Below is a small trained network, with its code and all its weights. Each question gives an input and a class and asks what happens when units are switched off, that is, made to give their printed mean instead of their output.

import numpy as np


def w(rows, s, z=0):
    codes = np.array(rows[::2]) - 128.0
    scale = np.full(codes.shape[1], s)
    scale[-1] = z or s
    return codes * scale


def f(y):
    return y / 2 * (1 + np.tanh(0.7978845608 * (y + 0.044715 * y**3)))


def log_softmax(a):
    a = a - a.max(-1, keepdims=True)
    return a - np.log(np.exp(a).sum(-1, keepdims=True))


def net(x, mask):
    res = np.array(x, float).reshape(1, 7) / 4 @ E
    y = f(res @ A[0][:, :-1].T + A[0][:, -1])
    res = res + np.where(mask, y, B[0][:, -1]) @ B[0][:, :-1]
    return log_softmax(res[-1] @ U[:, :-1].T + U[:, -1])


A, B = {}, {}
E = w([
[202,122,149,134,200,155,126,115,254],'x0',
[127,132,128,133,130,124,126,128,127],'x1',
[247,133,115,134,164,114,126,164,41],'x2',
[129,123,125,126,125,132,130,129,129],'x3',
[127,128,128,128,127,128,129,128,127],'x4',
[128,127,129,127,128,129,127,126,129],'x5',
[170,130,135,133,58,98,60,9,120],'x6',
],0.0056)
A[0] = w([
[131,126,133,127,129,131,126,129,130,136],'N0',
[22,129,127,120,129,116,118,90,193,103],'N1',
[102,134,130,126,122,114,126,131,92,111],'N2',
[182,135,127,121,150,111,121,144,89,82],'N3',
[65,118,129,124,111,137,128,107,171,93],'N4',
[244,108,120,128,142,136,127,153,54,105],'N5',
[157,117,130,129,133,141,131,128,167,88],'N6',
[103,135,130,126,122,115,128,130,94,111],'N7',
[81,116,128,123,108,136,133,112,165,83],'N8',
[148,137,137,123,104,113,94,40,120,20],'N9',
[95,128,131,121,170,137,153,217,138,4],'N10',
[161,114,127,130,131,142,134,128,171,94],'N11',
[203,125,125,116,146,120,125,147,80,98],'N12',
[65,119,129,125,112,133,131,106,172,89],'N13',
[65,124,131,125,80,126,126,133,29,128],'N14',
[94,137,137,126,122,114,125,130,80,120],'N15',
[92,140,131,120,164,136,148,237,148,2],'N16',
[174,135,130,122,82,127,110,8,122,11],'N17',
[69,119,135,123,99,128,117,131,37,133],'N18',
[155,115,130,129,133,141,131,127,162,88],'N19',
[174,120,112,124,133,129,132,131,201,113],'N20',
[204,136,161,123,187,125,111,118,251,124],'N21',
],0.014,0.0016)
B[0] = w([
[123,132,123,131,128,123,128,131,126,129],'N0',
[138,212,202,132,127,123,117,131,129,223],'N1',
[132,129,104,125,130,128,139,121,136,147],'N2',
[123,162,172,126,122,125,124,125,139,159],'N3',
[128,174,176,130,131,132,123,125,133,181],'N4',
[115,212,209,136,129,132,110,122,145,210],'N5',
[125,136,99,123,129,131,138,127,124,148],'N6',
[129,130,104,124,129,126,138,130,141,146],'N7',
[130,163,162,131,133,133,122,124,128,165],'N8',
[118,41,150,132,133,123,117,151,108,184],'N9',
[124,31,154,133,124,122,106,134,106,192],'N10',
[126,138,95,119,126,133,138,132,124,152],'N11',
[120,178,185,129,122,129,121,123,136,175],'N12',
[130,174,174,130,129,129,118,124,133,181],'N13',
[139,149,36,119,131,132,160,123,145,225],'N14',
[131,132,92,125,133,130,138,122,140,159],'N15',
[129,16,158,135,121,123,97,128,101,202],'N16',
[121,3,158,134,134,131,111,152,102,208],'N17',
[138,146,43,122,133,131,148,119,143,209],'N18',
[127,134,103,121,125,129,135,129,128,144],'N19',
[127,142,69,125,126,123,144,127,129,178],'N20',
[134,154,13,118,124,126,164,114,138,255],'N21',
],0.025,0.0082)
U = w([
[147,151,13,102,127,133,187,106,152,212],'0',
[122,214,230,139,122,135,107,116,147,154],'1',
[115,2,149,140,127,120,95,160,75,6],'2',
],0.0079,0.0012)

Each question gives the input, the list of numbers given to net, and the class t.
The units are the neurons (one row each of A and B). Each row of codes is followed by its name. A weight is (code - 128) times the scale printed after its matrix; where a second scale follows, it is the last column's (A, B and U).
mask holds one flag per neuron, in row order. A switched-off neuron (its flag False) gives its mean, the last column of its row in B, instead of its output. The means were averaged over made-up inputs and are rounded, as every weight is.
A unit's drop is (log p(t) with every unit on - log p(t) with that unit switched off) / (log p(t) with every unit on - log p(t) with every unit switched off).
most important unit: the unit with the biggest drop
top k neurons: the k neurons with the biggest drops, biggest first
input [-2,-6,-2,-4,-6,1,3], class 2: most important unit -> N21
input [2,3,6,1,8,-3,-7], class 2: top 3 neurons -> [N16 N10 N1]
input [6,-8,8,1,7,7,-5], class 1: top 2 neurons -> [N5 N12]
input [7,-8,4,-1,2,4,-8], class 2: top 4 neurons -> [N16 N10 N14 N18]
input [0,-4,2,-8,-6,8,-3], class 2: top 2 neurons -> [N1 N21]
input [0,5,-7,-5,-5,2,8], class 2: top 2 neurons -> [N17 N9]
input [-6,-2,1,-3,-7,0,8], class 2: top 2 neurons -> [N17 N9]
input [-6,7,7,2,6,4,-2], class 1: top 4 neurons -> [N5 N21 N12 N3]
input [0,4,-6,7,8,-8,-7], class 2: top 4 neurons -> [N16 N10 N5 N12]
input [5,8,-1,2,4,-7,6], class 2: top 4 neurons -> [N17 N9 N14 N18]
input [6,7,7,-4,-2,4,4], class 1: top 2 neurons -> [N5 N12]
input [3,-4,-5,6,-3,7,-7], class 2: top 2 neurons -> [N16 N10]
input [6,-1,-7,-7,-2,-5,-7], class 1: top 2 neurons -> [N1 N17]
input [4,0,-1,-4,-6,4,7], class 2: top neuron -> [N17]
